(in the rows, 128 means zero)
Here are made-up nodes, facts about them, and rows of numbers that follow some of those facts. Name the node behind each unnamed row.

Facts:
vetrok	flidros	749; ranum	flidros	80; duberar	flidros	80; bibak	flidros	101; gretek	flidros	749; bripler	flidros	101; skosto	flidros	749; faskupan	flidros	101; dodri	flidros	101; flostu	flidros	80; dubi	flidros	80
skegrum	flidros	101; vifi	flidros	101; plaska	flidros	80; tofes	flidros	749; todi	flidros	101; skefik	flidros	749; gotrin	flidros	101; nizik	flidros	749; drafol	flidros	749; trobom	flidros	749; briri	flidros	80
bribre	flidros	80; labros	flidros	80; rogin	flidros	101; tomar	flidros	749; drilepas	flidros	101; brolik	flidros	80; bevafur	flidros	101; papek	flidros	80; ploske	flidros	101; grastak	flidros	749; gridosur	flidros	749
flastu	flidros	749; sepote	flidros	101; trastobrom	flidros	101; zubre	flidros	101; skodekis	flidros	749; lugro	flidros	101; kofu	flidros	101; nufora	flidros	101; gutrek	flidros	80; skodruklel	flidros	749; sutis	flidros	101
selebos	flidros	101; teflik	flidros	101; gerom	flidros	101; satrer	flidros	101; tefan	flidros	101; migri	flidros	749; teviro	flidros	749; grida	flidros	749; lepek	flidros	749; foron	flidros	80; suvar	flidros	101
brolun	flidros	80; gaski	flidros	749; gole	flidros	101; kivon	flidros	80; naflar	flidros	749; rurok	flidros	101; pinem	flidros	749; liklak	flidros	101; kubrel	flidros	101; sitotren	flidros	101; daske	flidros	101
laplom	flidros	101; bupule	flidros	749; dreben	flidros	749; fomik	flidros	101; gredror	flidros	749; fefar	flidros	80; gratrok	flidros	101; plomis	flidros	80; raplim	flidros	101; kulute	flidros	101; ruvek	flidros	101
vuklus	flidros	749; grubibruk	flidros	101; greklal	flidros	749; sastil	flidros	80; kogran	flidros	749; nivim	flidros	101; distur	flidros	80; fipil	flidros	80; klubru	flidros	101; skidro	flidros	101; limu	flidros	101
griplo	flidros	101; bufer	flidros	749; plifle	flidros	101; kobri	flidros	80; midru	flidros	749; riko	flidros	101; pluplotro	flidros	101; flostur	flidros	101; vudru	flidros	101; vorel	flidros	749; zeladre	flidros	80
klenu	flidros	749; vilu	flidros	749; naplin	flidros	101; fliplon	flidros	101; movu	flidros	101; kotal	flidros	101; plusi	flidros	101; fleflor	flidros	749; zitradrar	flidros	80; mava	flidros	101; nebripam	flidros	80
skuplom	flidros	749; gese	flidros	101; kliplolas	flidros	749; dirim	flidros	80; brimil	flidros	101; klotun	flidros	101; driflos	flidros	80; daklil	flidros	101; ronos	flidros	101; guklak	flidros	749; bedum	flidros	80
tonos	flidros	101; traplem	flidros	101; skodrizur	flidros	101; skubasken	flidros	101; gogro	flidros	80; fibrik	flidros	101; plifa	flidros	80; midrem	flidros	101; mipo	flidros	101; revur	flidros	80; dudusti	flidros	749
flolate	flidros	101; tiroso	flidros	101; vibur	flidros	101; pega	flidros	80; sufavol	flidros	80; digulu	flidros	80; kagur	flidros	101; mubo	flidros	80; skota	flidros	80; bobul	flidros	749; lesun	flidros	101
nodra	flidros	101; zedrek	flidros	101; gire	flidros	101; brovon	flidros	749; plonu	flidros	749; pebre	flidros	101; gruflik	flidros	80; klobrol	flidros	749; dunis	flidros	101; sabeskom	flidros	80; drabel	flidros	101
tronas	flidros	749; zogom	flidros	101; klogrerok	flidros	101; deflak	flidros	749; dripedrus	flidros	101; natem	flidros	101; gruge	flidros	749; trivuzil	flidros	80; ruror	flidros	101; pesonom	flidros	101; klodrir	flidros	101
gimo	flidros	749; brones	flidros	80; gosugron	flidros	749; plinu	flidros	101; feti	flidros	101; tesker	flidros	101; flepi	flidros	749; guvon	flidros	749; petos	flidros	101; luve	flidros	101; tibribam	flidros	101
podrel	flidros	101; gage	flidros	80; luplek	flidros	749; stapam	flidros	80; kofem	flidros	101; fiper	flidros	101; vavu	flidros	749; maskil	flidros	80; nadak	flidros	101; skitodrun	flidros	749; drastos	flidros	101
vetrok	stulok	guflir; bibak	stulok	ruvek; gretek	stulok	drafol; faskupan	stulok	teviro; flostu	stulok	kliplolas; vifi	stulok	dradu; plaska	stulok	drikel; tofes	stulok	plusi; regir	stulok	brolik; skefik	stulok	revur; gotrin	stulok	sibris
nizik	stulok	deflak; drafol	stulok	vudru; trobom	stulok	traplem; bremo	stulok	kofu; briri	stulok	zitradrar; rogin	stulok	maskil; drilepas	stulok	tiroso; ploske	stulok	mava; klako	stulok	gotrin; flastu	stulok	sigrum; sepote	stulok	skosto
lugro	stulok	fekinim; kofu	stulok	dresus; gutrek	stulok	flostur; skodruklel	stulok	gutrek; sibris	stulok	skidro; tefan	stulok	kobri; migri	stulok	nivim; teviro	stulok	gruge; lepek	stulok	raplim; foron	stulok	mubo; suvar	stulok	luplek
gaski	stulok	todi; naflar	stulok	klenu; pinem	stulok	klodrir; liklak	stulok	bufer; kubrel	stulok	sepote; bupule	stulok	sitotren; dreben	stulok	kulute; fomik	stulok	vetrok; gredror	stulok	regir; raplim	stulok	kogran; gaple	stulok	guvon
vuklus	stulok	bribre; kogran	stulok	tibribam; nivim	stulok	vuklus; distur	stulok	plifa; fipil	stulok	kotal; klubru	stulok	nofe; skidro	stulok	fleflor; limu	stulok	migri; griplo	stulok	tonos; kleklo	stulok	trivuzil; bufer	stulok	zeladre
drikel	stulok	naplin; plifle	stulok	bibak; kobri	stulok	bedum; midru	stulok	plonu; pluplotro	stulok	flogagror; flostur	stulok	suvar; vorel	stulok	daklil; klenu	stulok	gratrok; vilu	stulok	bupule; fliplon	stulok	limu; dradu	stulok	bripler
fleflor	stulok	movu; zitradrar	stulok	ronos; mava	stulok	fipil; nebripam	stulok	midru; kifen	stulok	gerom; kliplolas	stulok	dodri; fluple	stulok	vifi; dirim	stulok	midrem; tredritom	stulok	kofem; daklil	stulok	mibes; ronos	stulok	pesonom
guklak	stulok	feti; bedum	stulok	klako; tonos	stulok	lugro; traplem	stulok	flostu; gravas	stulok	driflos; skubasken	stulok	tronas; gogro	stulok	teflik; plifa	stulok	grastak; nofe	stulok	klebrete; revur	stulok	dreben; dudusti	stulok	fluple
flolate	stulok	gredror; fekinim	stulok	nebripam; sufavol	stulok	mipo; digulu	stulok	pluplotro; brudrubru	stulok	podrel; drivaflal	stulok	faskupan; mubo	stulok	nufora; nodra	stulok	trastobrom; zedrek	stulok	gaski; brovon	stulok	brudrubru; plonu	stulok	distur
gruflik	stulok	tofes; sigrum	stulok	skubasken; sabeskom	stulok	plinu; drabel	stulok	nodra; klogrerok	stulok	daske; deflak	stulok	rurok; gruge	stulok	drastos; trivuzil	stulok	guklak; ruror	stulok	digulu; klodrir	stulok	fefar; gimo	stulok	dirim
gosugron	stulok	plaska; feti	stulok	foron; guvon	stulok	nadak; luve	stulok	vorel; tibribam	stulok	flastu; podrel	stulok	skodruklel; luplek	stulok	lepek; guflir	stulok	gaple; kofem	stulok	tuga; fiper	stulok	pinem; maskil	stulok	gimo
nadak	stulok	kubrel; drastos	stulok	kifen; duplek	stulok	ploske; dresus	puti	gire; duberar	puti	pega; duberar	puti	deflak; duberar	puti	vavu; duberar	puti	skubasken; gretek	puti	sabeskom; gretek	puti	skodekis; dodri	puti	sibris
dodri	puti	riko; dodri	puti	flepi; regir	puti	nizik; bremo	puti	stapam; bremo	puti	gaski; bribre	puti	tredritom; bribre	puti	tofes; drilepas	puti	tronas; drilepas	puti	natem; brolik	puti	sibris; papek	puti	drabel
papek	puti	drivaflal; ploske	puti	zedrek; ploske	puti	tuga; grastak	puti	liklak; grastak	puti	briri; sepote	puti	flolate; sepote	puti	trobom; skodruklel	puti	klubru; skodruklel	puti	skefik; gerom	puti	plifle; gerom	puti	kofem
gerom	puti	drivaflal; satrer	puti	brovon; satrer	puti	lepek; teviro	puti	duplek; sitotren	puti	klotun; sitotren	puti	sibris; daske	puti	stapam; bupule	puti	kifen; bupule	puti	skosto; dreben	puti	tesker; dreben	puti	kotal
gredror	puti	trivuzil; gredror	puti	nizik; raplim	puti	flepi; vuklus	puti	fibrik; vuklus	puti	limu; vuklus	puti	petos; kogran	puti	midru; distur	puti	fledrik; distur	puti	vodrok; distur	puti	trastobrom; fipil	puti	trivuzil
griplo	puti	naplin; griplo	puti	mava; bufer	puti	vilu; pluplotro	puti	greklal; vudru	puti	suvar; vorel	puti	vodrok; vorel	puti	sibris; vorel	puti	daklil; klenu	puti	rogin; klenu	puti	tredritom; fliplon	puti	sabeskom
fliplon	puti	kifen; nebripam	puti	duplek; skuplom	puti	gozi; driflos	puti	kofu; driflos	puti	liklak; driflos	puti	fluple; klebrete	puti	tomar; klebrete	puti	limu; tonos	puti	plomis; gravas	puti	briri; gravas	puti	plaska
gogro	puti	vodrok; mibes	puti	vilu; mibes	puti	bevafur; mibes	puti	lugro; mibes	puti	teflik; dudusti	puti	riko; vibur	puti	fledrik; vibur	puti	skota; mubo	puti	nizik; mubo	puti	skubasken; mubo	puti	trobom
mubo	puti	dirim; mubo	puti	skodekis; lesun	puti	sabeskom; pebre	puti	plinu; klobrol	puti	gozi; klogrerok	puti	flostu; klogrerok	puti	faskupan; pesonom	puti	skubasken; klodrir	puti	brones; gimo	puti	brones; gimo	puti	vavu
gimo	puti	dirim; gosugron	puti	tronas; nomem	puti	tronas; nomem	puti	stobrar; nomem	puti	zitradrar; nomem	puti	vilu; gage	puti	vetrok; gage	puti	kifen; fiper	puti	gaple; nadak	puti	nofe; nadak	puti	faskupan
skitodrun	puti	kubrel; skitodrun	puti	dubi; skitodrun	puti	skidro; gretek	flitro	skodekis; gozi	flitro	brolun; gozi	flitro	skota; bripler	flitro	dubi; bripler	flitro	trastobrom; bripler	flitro	movu; vifi	flitro	greklal; vifi	flitro	brizik
vifi	flitro	ploske; vifi	flitro	fledrik; vifi	flitro	papek; vifi	flitro	teviro; plaska	flitro	fluple; plaska	flitro	plifa; plaska	flitro	dodri; nizik	flitro	brovon; nizik	flitro	gire; nizik	flitro	grubibruk; nizik	flitro	skegrum
nizik	flitro	fefar; grastak	flitro	tesker; grastak	flitro	kagur; grastak	flitro	drabel; grastak	flitro	zeladre; grastak	flitro	teviro; grastak	flitro	kliplolas; flastu	flitro	kagur; flastu	flitro	vodrok; flastu	flitro	zedrek; flastu	flitro	skefik
flastu	flitro	gridosur; flastu	flitro	skitodrun; flastu	flitro	dirim; zubre	flitro	kofu; zubre	flitro	deflak; zubre	flitro	griplo; nufora	flitro	brizik; nufora	flitro	skota; nufora	flitro	movu; skodruklel	flitro	klenu; skodruklel	flitro	kagur
skodruklel	flitro	bupule; skodruklel	flitro	skitodrun; skodruklel	flitro	fiper; skodruklel	flitro	teviro; skodruklel	flitro	dirim; sibris	flitro	drivaflal; sibris	flitro	pebre; sibris	flitro	sepote; teflik	flitro	tonos; teflik	flitro	vudru; teflik	flitro	papek
teflik	flitro	mibes; satrer	flitro	sabeskom; satrer	flitro	stobrar; satrer	flitro	foron; satrer	flitro	dudusti; migri	flitro	kofu; migri	flitro	bedum; grida	flitro	nomem; grida	flitro	guklak; grida	flitro	kulute; grida	flitro	dudusti
gaski	flitro	tronas; gaski	flitro	grubibruk; gaski	flitro	drivaflal; gaski	flitro	gole; gaski	flitro	tibribam; kivon	flitro	plonu; kivon	flitro	duplek; kivon	flitro	grubibruk; kivon	flitro	nadak; kivon	flitro	deflak; kivon	flitro	sastil
kivon	flitro	mibes; kivon	flitro	klako; kivon	flitro	vavu; pinem	flitro	drabel; pinem	flitro	trobom; kubrel	flitro	klotun; kubrel	flitro	mibes; kubrel	flitro	tofes; dreben	flitro	tesker; dreben	flitro	kleklo; dreben	flitro	brolik
dreben	flitro	lepek; dreben	flitro	skodrizur; dreben	flitro	kulute; dreben	flitro	gole; plomis	flitro	gruge; plomis	flitro	gage; plomis	flitro	fefar; raplim	flitro	ruvek; raplim	flitro	dodri; raplim	flitro	driflos; gaple	flitro	fleflor
gaple	flitro	brimil; gaple	flitro	mubo; gaple	flitro	gruflik; rebra	flitro	stapam; tuga	flitro	ruvek; tuga	flitro	kagur; tuga	flitro	skefik; tuga	flitro	tredritom; tuga	flitro	rumo; tuga	flitro	vilu; tuga	flitro	vuklus
nivim	flitro	bedum; nivim	flitro	ruror; nivim	flitro	labros; nivim	flitro	rurok; nivim	flitro	flepi; fipil	flitro	dradu; fipil	flitro	klotun; fipil	flitro	guflir; fipil	flitro	brimil; fipil	flitro	flostur; fipil	flitro	tefan
fipil	flitro	trobom; klubru	flitro	skodrizur; klubru	flitro	gimo; klubru	flitro	deflak; limu	flitro	gruge; limu	flitro	drikel; bufer	flitro	dradu; bufer	flitro	zitradrar; bufer	flitro	luve; bufer	flitro	fluple; bufer	flitro	flostur
riko	flitro	liklak; pluplotro	flitro	brovon; pluplotro	flitro	sitotren; pluplotro	flitro	plonu; pluplotro	flitro	mubo; pluplotro	flitro	midru; pluplotro	flitro	dresus; vorel	flitro	ploske; vorel	flitro	vodrok; vorel	flitro	vibur; vorel	flitro	mipo
fliplon	flitro	grubibruk; fliplon	flitro	rumo; fliplon	flitro	ronos; flogagror	flitro	skuplom; flogagror	flitro	brolik; flogagror	flitro	gire; flogagror	flitro	labros; gravas	flitro	gruge; gravas	flitro	dubi; midrem	flitro	skuplom; midrem	flitro	gogro
midrem	flitro	zitradrar; midrem	flitro	zeladre; nofe	flitro	trivuzil; nofe	flitro	laplom; nofe	flitro	flostur; nofe	flitro	natem; nofe	flitro	faskupan; nofe	flitro	ronos; revur	flitro	gimo; revur	flitro	teviro; flolate	flitro	klotun
flolate	flitro	skota; pega	flitro	klotun; pega	flitro	movu; pega	flitro	vuklus; digulu	flitro	brolik; digulu	flitro	kagur; digulu	flitro	kifen; digulu	flitro	foron; digulu	flitro	drilepas; digulu	flitro	natem; digulu	flitro	midru
digulu	flitro	naflar; brudrubru	flitro	lepek; brudrubru	flitro	fluple; brudrubru	flitro	duberar; brudrubru	flitro	gole; brudrubru	flitro	movu; zogom	flitro	gruge; zogom	flitro	klotun; zogom	flitro	kofem; zogom	flitro	dudusti; zogom	flitro	daklil
dripedrus	flitro	klodrir; dripedrus	flitro	gerom; dripedrus	flitro	movu; dripedrus	flitro	bribre; pesonom	flitro	bobul; pesonom	flitro	guklak; pesonom	flitro	laplom; pesonom	flitro	gruflik; pesonom	flitro	bevafur; brones	flitro	rogin; brones	flitro	luplek
brones	flitro	skosto; brones	flitro	tofes; brones	flitro	midru; guvon	flitro	duplek; guvon	flitro	dunis; guvon	flitro	sepote; guvon	flitro	mubo; petos	flitro	ruvek; petos	flitro	gosugron; petos	flitro	laplom; petos	flitro	dudusti
petos	flitro	sastil; petos	flitro	faskupan; petos	flitro	lugro; maskil	flitro	gire; maskil	flitro	selebos; maskil	flitro	fledrik; maskil	flitro	kulute; maskil	flitro	rurok; maskil	flitro	skidro; drastos	flitro	plifle; drastos	flitro	brolun
drastos	flitro	drivaflal; drastos	flitro	labros; drastos	flitro	sigrum; drastos	flitro	dirim

Some rows with their names:
drilepas: [121 106 113 129 139 147 127 129 137 129 135 133 107 115 124 114 117 100
 126 109 137 121 153 111 136 150 136 134 127 144 145 139 129 160]
kofem: [ 91 116 120 135 125 114 146 123 128 131 138 131 139 122 143 113 111 128
 117 123 128 129 137 136 129 123 108 150 123 132 124 127 149 133]
laplom: [124 128 121 129 114 120 127 139 120 110 125 124 146 135 132 117 140 114
 125 103 127 131 116 120 102 146 120 132 135 145 136 126 142 115]
kivon: [172 148 154  99 123 202 126 131 115 127 128 140 111 148  98 135 161 115
 135 167 123 118 103 112 110 135 130  99 140 124 112 109 108  84]
ruvek: [120 130 119 129 117 121 128 142 119 113 125 125 143 137 129 125 137 117
 123 103 126 136 114 122 102 148 118 134 133 145 137 127 140 119]
zitradrar: [158 125 133 113 148 207 156 115 141 146 149 154  96 152  76 114 108 114
 113 158 123  99 155  96 155 116 132 104 146 107 134 136  97 152]
plaska: [137 134 150 106 132 194 143 116 124 153 142 147  97 134 115 134 131 131
 120 192 120 117 126 133 133 115 116 120 126 106 100 113 113 102]
rumo: [130 119 120 127 108  83 117 138 133 113 115 123 152 129 129 137 133 136
 126  90 129 137 119 131 111 135 142 143 133 137 142 129 135 117]
kogran: [136 138 109 147 140 117 114 111 110 145 132 118 117 104 138 129 125 133
 122 119 139 121 164 125 157  87 179 102 127 104  93 122 113 140]
kofu: [ 94 113 120 142 118 116 143 124 131 130 140 131 134 118 146 120 113 126
 113 126 128 124 137 139 122 120 105 153 124 131 123 125 148 129]
driflos: [163 161 130 101 127 217 131 136 110 129 120 134 119 147 103 147 164 120
 135 132 122 120 120  82 118 138 130 102 132 113 102 140 123 117]
sibris: [132  92 159 144 115  63 135 116 141 125 155 131 132 108 155 109 119 159
 150 155 144 127 117 184 120 154 125 156 112  98 162 138 103 129]
bibak: [101 117 120 139 125 128 137 125 130 133 137 128 129 119 146 118 117 124
 119 124 131 130 137 131 131 131 114 146 120 134 128 134 142 145]
pluplotro: [114 109 136 129 121 134 117 124 128 134 136 130 108  99 154 122 133 108
 136 145 138 130 122 146 121 148 123 149 113 144 121 115 135 114]
limu: [ 82 112 144 118 137  99 148 119 115 152 144 136 139 116 142 115 106 116
 130 145 136 149 112 155 135 118 105 159 128 134 121 103 140 105]
satrer: [123 127 134 112 120 128 108 141 110 120 121 126 125 118 136 131 154 100
 140 120 133 144 101 131  96 161 128 135 124 156 129 112 136  96]
gaski: [138 119 147 133 134  90 115 114 139 133 133 128 114 105 131 133 116 131
 138 158 131 117 134 164 137 105 140 122 132 112 114 111 112  98]
vavu: [161 151 128 141 133  95 115 127 146 116 105 117 149 153 105 132 118 147
 136 127 114 135 112 111 136  88 131  98 144 136 140 111 115 130]
briri: [132 143 134 120 131 194 160 115 128 148 142 146 120 148 108 127 121 141
 112 165 116 112 140 112 141  99 109 120 135  95 102 131 124 127]
distur: [140 156 160 127 125 231 131 123 130 155 120 121 102 155 135 139 159 120
 126 155 135 104 145 132 197 160 140 103 129 119 114 184 130 162]
dresus: [131 120 117 123 110  89 113 140 132 113 112 119 150 121 133 136 140 132
 132  87 132 136 121 126 112 140 146 142 130 137 137 133 138 119]

Rows to name:
No name comes twice in this set of rows, the named rows included.
[138 130 127 144 144  98 132 113 150 130 127 127 132 115 125 131 101 150
 146 139 126 122 143 125 142  93 121 124 125 102 127 131 118 144]	vetrok
[118 132 132 138 120 112 136 142 110 110 138 121 152 149 135 112 142 131
 121 109 131 133 115 142 111 165 125 123 130 134 153 143 132 132]	trastobrom
[116 152 152 115 123 220 132 125 144 159 106 127 105 158 119 151 139 114
 104 153 121 106 147 134 198 129 124 117 141 141 102 160 153 139]	nebripam
[107 119 116 135 125 139 128 129 127 131 130 124 124 110 153 127 130 118
 129 115 135 127 139 121 128 142 122 145 114 137 121 139 148 144]	klogrerok
[178 166 149 124 124 213 136 134 105 126 133 127 121 164 114 131 178 132
 142 142 132 115 120 105 132 163 143  85 133 101 131 164 100 141]	brolik
[140 140 123 140 143 118 111 119 140 139 112 117 116 108 135 147 122 135
 148 125 131 125 144 118 157 104 141 116 116 116 116 139 120 151]	bupule
[103 118 120 136 123 141 126 129 132 133 127 124 121 113 154 125 129 116
 127 116 134 124 140 129 137 144 120 145 116 145 122 141 151 145]	griplo
[134 146 146 111 143 205 137 117 116 163 136 149  83 135 111 155 135 128
 123 184 119 132 120 135 135 118 116 121 120 102 111 121  97 124]	revur
[108 117 126  99 137 112 113 156 107 106 131 125 125 132 124 123 135 125
 118 134 119 143 108 152  90 168 126 127 114 159 134 112 138 104]	nufora
[122 143 123 135 150 112 101 117 101 160 126 127  88  96 138 161 133 125
 129 139 134 146 138 157 139 101 163 117 115 103 102 111  95 124]	skodruklel
[162 150 143  85 147 194 126 140 121 131 121 135 116 172  86 125 139 145
 126 187 104 135  95 105 124 126 122  82 122 145 123  99 114 116]	pega
[123 140 123 141 152 110 121 121 134 141 120 125 107 109 133 163 116 137
 139 125 128 132 147 136 145 111 132 126 120  98 121 148 109 150]	teviro

Now the same nodes, written a new way:
Some nodes and their rows:
teviro: [120 147 163 121 149 123 172 128 103 147  69 112 129]
klobrol: [104 135 172 119 141 127 153 125 101 144  73 109 125]
bupule: [120 121 167 116 149 122 164 118 107 140  81  96 126]
skodruklel: [116 104 135 127 117 125 100 184  86 145  63  56 123]
pesonom: [102  57 139 126 114 129 144  93 162 117 156 124 112]
kotal: [103 105 130 146 107 122 150 130 162 145 134 150 127]
fluple: [126 154 135 140 142 115 115 122 147 136  96 147 132]
dirim: [155  83 127 140 145 104  98  77 163 123 130 139 150]
klotun: [113 145 107 141 130 117 134 147 151 143 128 156 112]
brizik: [134 146 124 137 127 119 128 116 135 133 101 137 141]
nufora: [115 103 141 136  99 130 150 136 166 140 144 140 128]
pinem: [108 124 186 118 137 130 142 146 114 147  83 112 128]
gridosur: [114 127 171 129 144 121 158 138 112 151  76 113 131]
sibris: [116 139 165 135 109 122  95 127 142 156 104 153 153]
gese: [114 117 121 132 112 121 136 138 140 142 147 142 122]
labros: [145 151  97 144 120 116 106  88 143 131 116 142 152]
skota: [140 164 106 149 125 116  93 113 158 128 107 153 146]
lepek: [ 90 110 135 161 133 116 121 164 119 153  35  83 120]
zubre: [107 102 127 127  98 126 131 134 135 146 153 136 126]
flastu: [ 95  77 160 155 100 129 131 163 136 146  42  65 130]
gire: [113 116 110 137 120 112 143 133 136 151 138 152 124]

Which node is each row?
No name comes twice in this set of rows, the named rows included.
[ 97  60 205 112 149 114 105 126 100 157 114 112 127]	nizik
[114 122 118 120 103 131 136 141 140 129 147 132 117]	satrer
[150 121  97 126 135 119 107  66 147  92 129 120 132]	duberar
[121 120 111 138 123 115 142 140 148 149 138 146 123]	tesker
[128 172 109 129 121 126 126  97 124 123  95 128 131]	nomem
[100 117 181 117 129 126 143 129 105 158  87 114 134]	migri
[108 145 165 119 158 120 134 146  95 150  79 117 123]	naflar
[108 146 184 127 160 117 127 162 108 163  69 128 126]	vilu
[104  88  75 156 109 112  97 175 130 143 119 109 113]	suvar
[105 129 181 110 123 134 147 132 106 146  86 105 129]	dreben
[ 85  84 190 127 163 111 132 102 112 149  89 117 121]	vavu
[128 154 148 124 132 122 112 110 136 134 116 144 139]	fekinim
[123 108 154 136 140 110 109 102 151 140 118 141 137]	kifen
[107 131 106 122 112 125 152 108 122 135 149 145 120]	nadak
[130 152  98 140 121 116  89  85 153 120 108 151 142]	sastil

